Here is a tiny trained network, its code and every weight. The questions are about switching its units off for an input and a class, where a switched-off unit gives its printed mean instead of its output.

import numpy as np


def w(rows, s, z=0):
    codes = np.array(rows[::2]) - 128.0
    scale = np.full(codes.shape[1], s)
    scale[-1] = z or s
    return codes * scale


def norm(h):
    return h / np.sqrt((h * h).mean(-1, keepdims=True) + 1e-5)


def f(y):
    return np.maximum(y, 0)


def log_softmax(a):
    a = a - a.max(-1, keepdims=True)
    return a - np.log(np.exp(a).sum(-1, keepdims=True))


def net(x, mask):
    res = np.array(x, float).reshape(1, 8) / 4 @ E
    u = 0
    for l in range(3):
        y = f(norm(res) @ A[l][:, :-1].T + A[l][:, -1])
        res = res + np.where(mask[u : u + 3], y, B[l][:, -1]) @ B[l][:, :-1]
        u += 3
    return log_softmax(norm(res)[-1] @ U[:, :-1].T + U[:, -1])


A, B = {}, {}
E = w([
[57,141,174,195,125,133,179,130,138,135],'x0',
[184,141,135,182,126,101,131,110,122,135],'x1',
[104,157,87,146,91,106,152,128,34,98],'x2',
[105,174,88,144,2,139,100,174,190,137],'x3',
[123,139,125,121,134,116,115,116,129,143],'x4',
[140,135,201,78,106,155,130,234,73,214],'x5',
[148,115,158,118,100,143,141,93,128,124],'x6',
[116,143,123,126,133,110,128,117,132,147],'x7',
],0.0067)
A[0] = w([
[169,107,124,156,117,104,152,127,132,138,254],'0.n0',
[58,119,127,65,130,181,122,115,132,104,176],'0.n1',
[79,172,73,133,102,102,111,106,1,94,58],'0.n2',
],0.0083,0.0039)
B[0] = w([
[29,97,66,164,128,56,2,206,41,156,248],'0.n0',
[128,135,108,231,114,32,39,119,56,164,230],'0.n1',
[224,50,188,185,88,135,135,139,161,127,255],'0.n2',
],0.0098,0.0043)
A[1] = w([
[150,155,111,155,142,100,134,68,189,5,3],'1.n0',
[120,166,112,127,65,143,129,132,169,129,20],'1.n1',
[134,117,159,126,172,131,82,136,223,127,25],'1.n2',
],0.012,0.0024)
B[1] = w([
[160,254,233,62,108,99,133,197,89,171,253],'1.n0',
[200,144,22,191,165,180,80,198,85,65,204],'1.n1',
[197,45,161,186,49,126,194,145,126,113,204],'1.n2',
],0.011,0.0034)
A[2] = w([
[171,104,168,135,255,147,180,51,74,113,126],'2.n0',
[132,101,134,190,103,83,66,144,114,93,253],'2.n1',
[129,101,139,117,146,156,119,162,182,134,97],'2.n2',
],0.0085,0.0029)
B[2] = w([
[144,209,2,169,46,203,142,162,177,101,158],'2.n0',
[64,103,133,41,201,140,178,52,187,127,254],'2.n1',
[142,132,132,123,17,151,108,112,85,116,133],'2.n2',
],0.0099,0.014)
U = w([
[173,246,254,120,108,127,115,219,24,159,254],'0',
[182,199,8,230,110,241,135,149,113,21,101],'1',
[243,20,208,214,66,95,228,97,165,77,32],'2',
[86,137,113,72,150,117,187,89,147,152,118],'3',
[94,121,132,108,183,126,145,95,129,116,175],'4',
[96,133,129,110,154,119,156,87,140,149,127],'5',
[66,125,116,203,200,76,36,22,83,191,17],'6',
[108,148,154,107,158,163,146,96,125,98,130],'7',
],0.0073,0.0035)

Each question gives the input, the list of numbers given to net, and the class t.
The units are the neurons (one row each of A and B). Each row of codes is followed by its name. A weight is (code - 128) times the scale printed after its matrix; where a second scale follows, it is the last column's (A, B and U).
mask holds one flag per neuron, layer by layer. A switched-off neuron (its flag False) gives its mean, the last column of its row in B, instead of its output. The means were averaged over made-up inputs and are rounded, as every weight is.
A unit's drop is (log p(t) with every unit on - log p(t) with that unit switched off) / (log p(t) with every unit on - log p(t) with every unit switched off).
The circuit of an input: a set's keep is (log p(t) with only the set's units on - log p(t) with every unit switched off) / (log p(t) with every unit on - log p(t) with every unit switched off). Starting from all 9 units, units are removed one at a time, each time the one whose removal leaves the highest keep (on an exact tie, the one counted first), for as long as the keep stays at least 0.8.
units of the circuit, in order: the units of the circuit, biggest drop first
unit that matters most: the unit with the biggest drop
top k neurons: the k neurons with the biggest drops, biggest first
k most important neurons of layer l: the k neurons of layer l with the biggest drops, biggest first
drop of u: that unit's drop, to one decimal
input [1,1,5,1,8,-8,-6,7], class 0: top 2 neurons	1.n0, 0.n1
input [3,-5,-7,-6,-2,2,1,5], class 2: top 2 neurons	1.n2, 0.n0
input [-4,-7,-8,-7,-5,-3,-1,0], class 2: top 3 neurons	1.n2, 0.n0, 1.n1
input [-1,-7,2,7,5,2,-3,-5], class 1: units of the circuit, in order	1.n1
input [-3,8,4,0,3,4,7,-6], class 6: top 2 neurons	0.n0, 1.n0
input [2,-8,8,-3,0,-7,8,1], class 2: top 3 neurons	0.n2, 0.n1, 0.n0
input [5,4,7,3,-3,1,6,1], class 2: top 2 neurons	0.n2, 0.n1
input [-1,7,0,-8,6,0,0,8], class 1: top 2 neurons	2.n0, 0.n1
input [8,-5,-6,-8,-8,1,-7,3], class 1: top 2 neurons	2.n0, 0.n0
input [-1,6,-1,1,7,-8,6,8], class 0: top 2 neurons	1.n0, 0.n1
input [0,8,-6,-4,-7,4,6,3], class 6: top 3 neurons	0.n0, 0.n2, 1.n0
input [8,-7,-4,-4,4,-8,7,-6], class 0: top 3 neurons	1.n0, 0.n0, 2.n1
input [1,8,2,8,1,4,3,-1], class 1: 2 most important neurons of layer 1	1.n1, 1.n0
input [4,-5,3,7,1,-4,-3,2], class 1: top 2 neurons	1.n1, 0.n0
input [1,5,-8,-5,4,6,1,0], class 2: top 4 neurons	1.n2, 0.n1, 1.n0, 2.n1
input [3,-8,1,-1,1,4,4,-1], class 6: unit that matters most	0.n1
input [-1,-6,0,-6,-4,5,2,-3], class 1: units of the circuit, in order	2.n0, 0.n0
input [-6,-7,2,-8,5,0,8,8], class 1: top 2 neurons	2.n0, 0.n0
input [4,-5,-7,-6,5,5,-3,-2], class 2: 2 most important neurons of layer 1	1.n2, 1.n0
input [1,8,8,-5,1,-1,-7,5], class 2: top 2 neurons	0.n2, 0.n1
input [-6,4,-6,-7,6,-8,1,-7], class 0: 2 most important neurons of layer 0	0.n1, 0.n2
input [-1,-7,1,-1,6,1,-4,1], class 6: most important neuron of layer 0	0.n1
input [-4,-5,7,-1,-5,0,-6,0], class 2: 2 most important neurons of layer 0	0.n2, 0.n0
input [-6,-7,0,-4,-4,-4,2,-2], class 6: 2 most important neurons of layer 0	0.n1, 0.n2
input [2,2,5,2,-1,5,-8,1], class 3: 2 most important neurons of layer 1	1.n0, 1.n2
input [3,-7,-8,-3,-2,-6,5,4], class 2: drop of 2.n1	0.0
input [-3,-1,3,-1,2,-7,-5,-6], class 0: drop of 1.n0	1.0
input [2,-3,-6,-8,-8,-1,-1,-8], class 1: drop of 2.n0	1.0
input [1,-4,2,-8,0,-3,0,8], class 1: drop of 2.n0	1.1
